Below is a small trained network, with its code and all its weights. Each question gives an input and a target symbol and asks what happens when units are switched off, that is, made to give their printed mean instead of their output.

import numpy as np


def w(rows, s, z=0):
    codes = np.array(rows[::2]) - 128.0
    scale = np.full(codes.shape[1], s)
    scale[-1] = z or s
    return codes * scale


def norm(h):
    return h / np.sqrt((h * h).mean(-1, keepdims=True) + 1e-5)


def f(y):
    return np.maximum(y, 0)


def softmax(a):
    e = np.exp(a - a.max(-1, keepdims=True))
    return e / e.sum(-1, keepdims=True)


def log_softmax(a):
    a = a - a.max(-1, keepdims=True)
    return a - np.log(np.exp(a).sum(-1, keepdims=True))


def net(x, mask):
    ids = ['ΔΛεζθμξστψω'.index(c) for c in x.split()]
    T = len(ids)
    res = E[ids] + P[:T]
    u = 0
    for l in range(3):
        r = norm(res)
        for j in range(2):
            rows = slice(2 * j, 2 * j + 2)
            q, k, v = (r @ M[l][rows].T for M in (Q, K, V))
            z = softmax(np.where(np.tri(T) > 0, q @ k.T / 2**0.5, -1e9)) @ v
            o = O[l][rows]
            res = res + np.where(mask[u + j], z, o[:, -1]) @ o[:, :-1]
        u += 2
        y = f(norm(res) @ A[l][:, :-1].T + A[l][:, -1])
        res = res + np.where(mask[u : u + 8], y, B[l][:, -1]) @ B[l][:, :-1]
        u += 8
    return log_softmax(norm(res)[-1] @ U[:, :-1].T + U[:, -1])


Q, K, V, O, A, B = {}, {}, {}, {}, {}, {}
E = w([
[117,152,111,139,172,112],'Δ',
[137,98,114,133,112,184],'Λ',
[203,117,122,199,154,132],'ε',
[105,80,102,121,142,106],'ζ',
[120,148,115,125,196,152],'θ',
[149,139,112,104,106,175],'μ',
[116,154,143,139,140,87],'ξ',
[167,101,171,105,93,133],'σ',
[2,79,88,219,24,146],'τ',
[139,243,252,179,46,107],'ψ',
[39,170,170,44,135,61],'ω',
],0.00086)
P = w([
[103,191,214,172,217,252],'0',
[107,132,145,133,188,210],'1',
[126,111,120,113,158,140],'2',
[151,111,105,99,106,76],'3',
[165,112,85,94,81,55],'4',
[176,136,75,110,80,84],'5',
],0.0004)
Q[0] = w([
[42,94,172,215,252,88],'L0H1',
[62,87,176,205,252,95],'L0H1',
[133,57,167,141,84,175],'L0H2',
[134,57,173,125,92,180],'L0H2',
],0.0039)
K[0] = w([
[130,149,143,129,189,240],'L0H1',
[129,156,135,135,190,240],'L0H1',
[247,116,137,160,166,188],'L0H2',
[254,97,129,153,154,199],'L0H2',
],0.003)
V[0] = w([
[241,91,115,27,191,91],'L0H1',
[221,103,2,122,179,197],'L0H1',
[61,160,72,59,192,91],'L0H2',
[142,73,131,253,149,97],'L0H2',
],0.001)
O[0] = w([
[2,172,240,171,156,230,125],'L0H1',
[123,252,174,190,11,139,255],'L0H1',
[153,143,248,149,201,188,104],'L0H2',
[94,154,132,38,161,113,27],'L0H2',
],0.00093,0.00025)
A[0] = w([
[179,88,92,77,148,158,2],'L0N1',
[37,177,181,121,69,143,97],'L0N2',
[20,63,75,163,122,90,20],'L0N3',
[121,85,51,116,195,81,147],'L0N4',
[143,130,161,161,81,70,250],'L0N5',
[116,60,105,159,179,139,75],'L0N6',
[87,205,106,244,143,98,132],'L0N7',
[113,161,95,80,154,5,97],'L0N8',
],0.0011,0.00056)
B[0] = w([
[121,36,109,108,111,100,151],'L0N1',
[153,108,55,112,197,132,201],'L0N2',
[72,144,118,154,67,247,161],'L0N3',
[113,171,184,147,76,198,188],'L0N4',
[138,152,115,122,171,212,254],'L0N5',
[151,185,139,108,86,130,154],'L0N6',
[148,62,138,73,163,148,239],'L0N7',
[117,134,105,147,163,233,206],'L0N8',
],0.0013,0.00061)
Q[1] = w([
[148,31,87,36,19,103],'L1H1',
[232,215,62,25,177,253],'L1H1',
[177,174,95,109,224,206],'L1H2',
[72,87,154,142,37,51],'L1H2',
],0.004)
K[1] = w([
[30,159,166,88,179,79],'L1H1',
[143,143,99,121,45,47],'L1H1',
[179,122,107,131,2,85],'L1H2',
[83,136,141,123,249,174],'L1H2',
],0.0046)
V[1] = w([
[58,183,79,6,112,115],'L1H1',
[112,57,105,239,145,124],'L1H1',
[71,111,196,162,143,85],'L1H2',
[82,100,52,147,170,147],'L1H2',
],0.0015)
O[1] = w([
[5,175,162,155,248,118,52],'L1H1',
[242,134,58,185,105,141,53],'L1H1',
[169,176,125,195,69,190,3],'L1H2',
[127,105,90,201,202,78,114],'L1H2',
],0.0013,0.00066)
A[1] = w([
[132,131,123,127,35,139,79],'L1N1',
[140,99,179,80,124,119,81],'L1N2',
[144,112,90,126,143,100,99],'L1N3',
[132,91,159,173,127,175,3],'L1N4',
[101,8,124,122,171,124,198],'L1N5',
[146,175,75,211,117,107,44],'L1N6',
[85,88,87,161,107,81,148],'L1N7',
[97,156,190,193,130,99,35],'L1N8',
],0.0017,0.00032)
B[1] = w([
[33,105,154,190,176,170,240],'L1N1',
[60,74,47,155,125,151,214],'L1N2',
[127,130,62,96,148,174,158],'L1N3',
[37,136,147,149,168,25,189],'L1N4',
[71,234,97,16,121,49,255],'L1N5',
[7,130,141,27,188,210,180],'L1N6',
[130,181,52,100,102,254,163],'L1N7',
[174,97,24,193,39,59,156],'L1N8',
],0.001,0.00054)
Q[2] = w([
[130,46,83,90,65,96],'L2H1',
[139,198,169,156,199,142],'L2H1',
[172,171,143,253,192,12],'L2H2',
[43,148,117,41,84,156],'L2H2',
],0.0035)
K[2] = w([
[154,171,145,150,55,19],'L2H1',
[78,84,119,113,195,230],'L2H1',
[107,139,64,133,214,246],'L2H2',
[92,104,184,96,103,2],'L2H2',
],0.0039)
V[2] = w([
[83,114,114,45,128,146],'L2H1',
[137,121,41,81,153,164],'L2H1',
[137,251,102,173,139,138],'L2H2',
[142,250,147,173,137,176],'L2H2',
],0.0013)
O[2] = w([
[185,190,155,115,83,85,253],'L2H1',
[160,174,193,194,83,152,249],'L2H1',
[62,150,66,149,33,76,154],'L2H2',
[96,126,96,156,32,12,250],'L2H2',
],0.0011,0.00051)
A[2] = w([
[123,171,135,104,41,165,95],'L2N1',
[138,110,182,118,135,178,2],'L2N2',
[83,63,92,168,118,57,178],'L2N3',
[74,143,137,160,106,144,141],'L2N4',
[200,181,122,137,187,125,93],'L2N5',
[126,137,90,108,161,183,117],'L2N6',
[172,99,99,176,80,175,165],'L2N7',
[255,106,108,128,109,100,24],'L2N8',
],0.0018,0.00054)
B[2] = w([
[198,139,168,200,83,70,245],'L2N1',
[126,77,207,178,158,195,149],'L2N2',
[218,1,149,98,174,101,154],'L2N3',
[198,162,129,144,168,101,193],'L2N4',
[91,32,101,99,36,131,187],'L2N5',
[121,80,171,162,76,97,187],'L2N6',
[48,183,116,96,212,102,228],'L2N7',
[237,234,24,50,207,247,212],'L2N8',
],0.0013,0.0011)
U = w([
[121,128,122,145,132,118,4],'Δ',
[82,185,134,228,211,162,91],'Λ',
[28,59,35,210,69,183,139],'ε',
[191,37,139,165,193,49,102],'ζ',
[138,110,103,221,210,56,100],'θ',
[211,234,199,197,32,70,172],'μ',
[144,119,117,87,79,94,59],'ξ',
[149,48,254,113,121,246,152],'σ',
[235,192,21,79,189,219,184],'τ',
[138,19,80,60,63,84,99],'ψ',
[17,191,177,24,210,62,178],'ω',
],0.0059,0.0034)

Each question gives the input, a string of symbols that net reads in full, and the target symbol t.
The units are the heads (2 rows each of Q, K, V and O) and the neurons (one row each of A and B). Each row of codes is followed by its name. A weight is (code - 128) times the scale printed after its matrix; where a second scale follows, it is the last column's (O, A, B and U).
mask holds one flag per unit, layer by layer, with each layer's heads first. A switched-off unit (its flag False) gives its mean, the last column of its rows in O or B, instead of its output. The means were averaged over made-up inputs and are rounded, as every weight is.
A unit's drop is (log p(t) with every unit on - log p(t) with that unit switched off) / (log p(t) with every unit on - log p(t) with every unit switched off).
top k neurons: the k neurons with the biggest drops, biggest first
top k neurons in layer l: the k neurons of layer l with the biggest drops, biggest first
which heads matter: for each layer, one digit per head in row order, 1 if its drop is at least 0.15 and else 0, layers parted by /
input σ μ μ ω ξ, target ω: which heads matter -> 00 / 10 / 00
input ψ σ ω ξ, target σ: top neuron -> [L0N4]
input μ μ σ μ, target σ: which heads matter -> 00 / 00 / 01
input μ ψ μ μ Λ, target μ: top 2 neurons -> [L2N1 L1N5]
input ψ ω μ μ ξ θ, target ω: top 2 neurons -> [L2N8 L1N5]
input ξ Δ ω μ ψ Δ, target μ: top 2 neurons in layer 0 -> [L0N4 L0N8]
input σ ε ψ ω σ θ, target σ: which heads matter -> 00 / 00 / 01
input θ ε τ σ, target τ: which heads matter -> 00 / 10 / 00
input μ σ ε ζ, target σ: top 2 neurons -> [L0N4 L0N3]
input ω ω Δ, target θ: top 2 neurons in layer 2 -> [L2N8 L2N7]
input σ θ ζ ε μ Δ, target ω: top 4 neurons -> [L0N7 L2N8 L0N5 L1N5]
input Δ ω Λ Δ, target ψ: top 3 neurons in layer 0 -> [L0N7 L0N8 L0N4]
input μ ω σ, target ω: which heads matter -> 00 / 10 / 00
input μ ζ Δ Λ Δ, target ψ: top 4 neurons in layer 2 -> [L2N5 L2N8 L2N7 L2N6]
input ψ ε Λ, target ψ: which heads matter -> 01 / 00 / 00
input μ ε ε ε Λ ζ, target ε: which heads matter -> 00 / 10 / 00
input μ ψ σ ω ζ σ, target ω: top 2 neurons -> [L1N5 L0N4]
input Δ ζ ψ μ Λ Δ, target ω: which heads matter -> 00 / 11 / 00
input μ ζ ζ, target μ: top neuron in layer 0 -> [L0N4]
input μ Δ θ, target ω: top 2 neurons -> [L2N8 L2N1]
input ψ Δ ξ, target μ: which heads matter -> 00 / 01 / 01
input ζ ψ μ ζ ζ ξ, target ω: top neuron -> [L0N7]
input θ ε μ τ ω θ, target ε: top 3 neurons in layer 2 -> [L2N5 L2N8 L2N1]
input ψ ω ξ, target μ: top 2 neurons in layer 0 -> [L0N4 L0N6]
